Below are the code and all the weights of a small trained network. Each question names an input and a class and asks about switching units off, where a switched-off unit gives its printed mean instead of its output.

import numpy as np


def w(rows, s, z=0):
    codes = np.array(rows[::2]) - 128.0
    scale = np.full(codes.shape[1], s)
    scale[-1] = z or s
    return codes * scale


def norm(h):
    return h / np.sqrt((h * h).mean(-1, keepdims=True) + 1e-5)


def f(y):
    return np.maximum(y, 0)


def log_softmax(a):
    a = a - a.max(-1, keepdims=True)
    return a - np.log(np.exp(a).sum(-1, keepdims=True))


def net(x, mask):
    res = np.array(x, float).reshape(1, 4) / 4 @ E
    u = 0
    for l in range(2):
        y = f(norm(res) @ A[l][:, :-1].T + A[l][:, -1])
        res = res + np.where(mask[u : u + 13], y, B[l][:, -1]) @ B[l][:, :-1]
        u += 13
    return log_softmax(norm(res)[-1] @ U[:, :-1].T + U[:, -1])


A, B = {}, {}
E = w([
[130,130,127,128,129],'x0',
[96,25,174,226,75],'x1',
[48,111,53,153,86],'x2',
[182,90,125,81,1],'x3',
],0.0052)
A[0] = w([
[184,137,175,43,67,148],'0.n0',
[108,183,92,56,84,73],'0.n1',
[32,127,80,148,150,147],'0.n2',
[188,72,211,188,86,110],'0.n3',
[188,57,207,139,156,154],'0.n4',
[210,48,107,60,83,160],'0.n5',
[159,91,34,206,254,3],'0.n6',
[187,75,72,71,169,115],'0.n7',
[203,63,167,98,175,140],'0.n8',
[103,71,48,123,87,110],'0.n9',
[102,159,120,120,142,100],'0.n10',
[118,123,145,124,123,41],'0.n11',
[95,165,81,206,39,112],'0.n12',
],0.0081,0.0018)
B[0] = w([
[147,76,143,152,114,253],'0.n0',
[110,183,112,128,142,217],'0.n1',
[118,133,175,75,109,225],'0.n2',
[170,223,98,174,168,250],'0.n3',
[58,145,158,75,100,229],'0.n4',
[123,75,110,138,254,254],'0.n5',
[115,62,112,146,214,221],'0.n6',
[126,212,83,191,89,179],'0.n7',
[66,170,109,47,110,205],'0.n8',
[151,96,174,105,142,206],'0.n9',
[149,164,157,125,88,162],'0.n10',
[118,126,107,144,114,128],'0.n11',
[70,122,146,83,166,211],'0.n12',
],0.0063,0.0047)
A[1] = w([
[87,151,139,135,99,155],'1.n0',
[105,171,78,220,198,222],'1.n1',
[110,78,65,84,82,142],'1.n2',
[125,200,47,124,99,136],'1.n3',
[163,219,212,24,144,250],'1.n4',
[191,127,191,98,131,103],'1.n5',
[80,62,72,202,94,127],'1.n6',
[140,28,155,44,141,175],'1.n7',
[104,81,107,105,205,201],'1.n8',
[206,77,68,120,73,118],'1.n9',
[128,124,178,237,142,103],'1.n10',
[2,128,202,163,38,145],'1.n11',
[168,92,132,103,88,138],'1.n12',
],0.0091,0.0025)
B[1] = w([
[148,114,171,57,122,145],'1.n0',
[210,45,104,113,80,209],'1.n1',
[41,128,192,114,218,149],'1.n2',
[224,129,130,190,95,169],'1.n3',
[76,98,141,177,73,254],'1.n4',
[99,218,56,17,224,152],'1.n5',
[165,194,99,77,202,157],'1.n6',
[161,135,211,188,106,193],'1.n7',
[146,98,201,111,49,229],'1.n8',
[164,32,167,126,233,142],'1.n9',
[214,163,66,113,154,165],'1.n10',
[180,254,48,105,67,182],'1.n11',
[34,4,86,148,182,139],'1.n12',
],0.0056,0.0091)
U = w([
[152,50,137,122,236,129],'0',
[199,195,32,161,124,138],'1',
[153,126,153,130,82,183],'2',
[39,178,149,78,135,109],'3',
[123,98,105,176,105,92],'4',
[27,104,16,249,172,2],'5',
],0.014,0.011)

Each question gives the input, the list of numbers given to net, and the class t.
The units are the neurons (one row each of A and B). Each row of codes is followed by its name. A weight is (code - 128) times the scale printed after its matrix; where a second scale follows, it is the last column's (A, B and U).
mask holds one flag per neuron, layer by layer. A switched-off neuron (its flag False) gives its mean, the last column of its row in B, instead of its output. The means were averaged over made-up inputs and are rounded, as every weight is.
A unit's drop is (log p(t) with every unit on - log p(t) with that unit switched off) / (log p(t) with every unit on - log p(t) with every unit switched off).
The circuit of an input: a set's keep is (log p(t) with only the set's units on - log p(t) with every unit switched off) / (log p(t) with every unit on - log p(t) with every unit switched off). Starting from the 12 units with the biggest drops (on a tie, the unit counted first), units are removed one at a time, each time the one whose removal leaves the highest keep (on an exact tie, the one counted first), for as long as the keep stays at least 0.8.
units of the circuit, in order: the units of the circuit, biggest drop first
unit that matters most: the unit with the biggest drop
k most important neurons: the k neurons with the biggest drops, biggest first
top k neurons in layer l: the k neurons of layer l with the biggest drops, biggest first
input [1,-5,7,-7], class 0: units of the circuit, in order : [1.n1, 1.n11]
input [1,-3,-1,3], class 4: unit that matters most : 0.n1
input [2,3,-5,6], class 0: top 3 neurons in layer 1 : [1.n11, 1.n5, 1.n12]
input [2,1,-3,5], class 0: 2 most important neurons : [1.n11, 0.n0]
input [-6,8,8,4], class 1: 2 most important neurons : [1.n11, 1.n6]
input [-1,4,-6,3], class 3: top 4 neurons in layer 0 : [0.n4, 0.n8, 0.n6, 0.n3]
input [-5,-1,-7,4], class 3: top 2 neurons in layer 1 : [1.n5, 1.n1]
input [4,-7,0,7], class 0: 3 most important neurons : [0.n0, 1.n9, 0.n3]
input [-2,6,8,7], class 3: units of the circuit, in order : [1.n2, 1.n1, 1.n6]
input [5,7,-3,6], class 1: top 3 neurons in layer 0 : [0.n3, 0.n6, 0.n4]
input [-2,6,-4,-5], class 1: 4 most important neurons : [0.n5, 1.n10, 1.n11, 0.n4]
input [0,6,-7,-3], class 3: units of the circuit, in order : [0.n4, 0.n8]
input [-6,-4,-1,-3], class 2: units of the circuit, in order : [0.n5, 1.n4, 1.n5]
input [-1,0,-6,-4], class 3: units of the circuit, in order : [0.n8, 0.n4]
input [-6,0,1,-4], class 2: unit that matters most : 1.n8
input [-7,5,3,-7], class 0: 2 most important neurons : [0.n6, 1.n4]
input [-4,-5,-6,0], class 3: units of the circuit, in order : [1.n1, 1.n4, 0.n8]
input [-2,3,-6,1], class 3: units of the circuit, in order : [0.n4, 0.n8]
input [1,0,4,-3], class 3: top 2 neurons in layer 0 : [0.n2, 0.n5]
input [-2,0,-8,-5], class 3: top 2 neurons in layer 0 : [0.n8, 0.n5]
input [0,3,4,-1], class 3: 2 most important neurons : [0.n12, 1.n1]
input [7,-7,4,8], class 0: 3 most important neurons : [0.n3, 0.n0, 1.n9]
input [4,8,-4,4], class 1: top neuron in layer 0 : [0.n3]
input [4,6,-4,5], class 1: top 2 neurons in layer 1 : [1.n10, 1.n5]
input [-2,-1,-3,4], class 0: top 2 neurons in layer 1 : [1.n11, 1.n3]
input [2,-4,6,-7], class 0: top 3 neurons in layer 0 : [0.n6, 0.n4, 0.n8]
input [4,-2,-8,1], class 3: unit that matters most : 1.n5
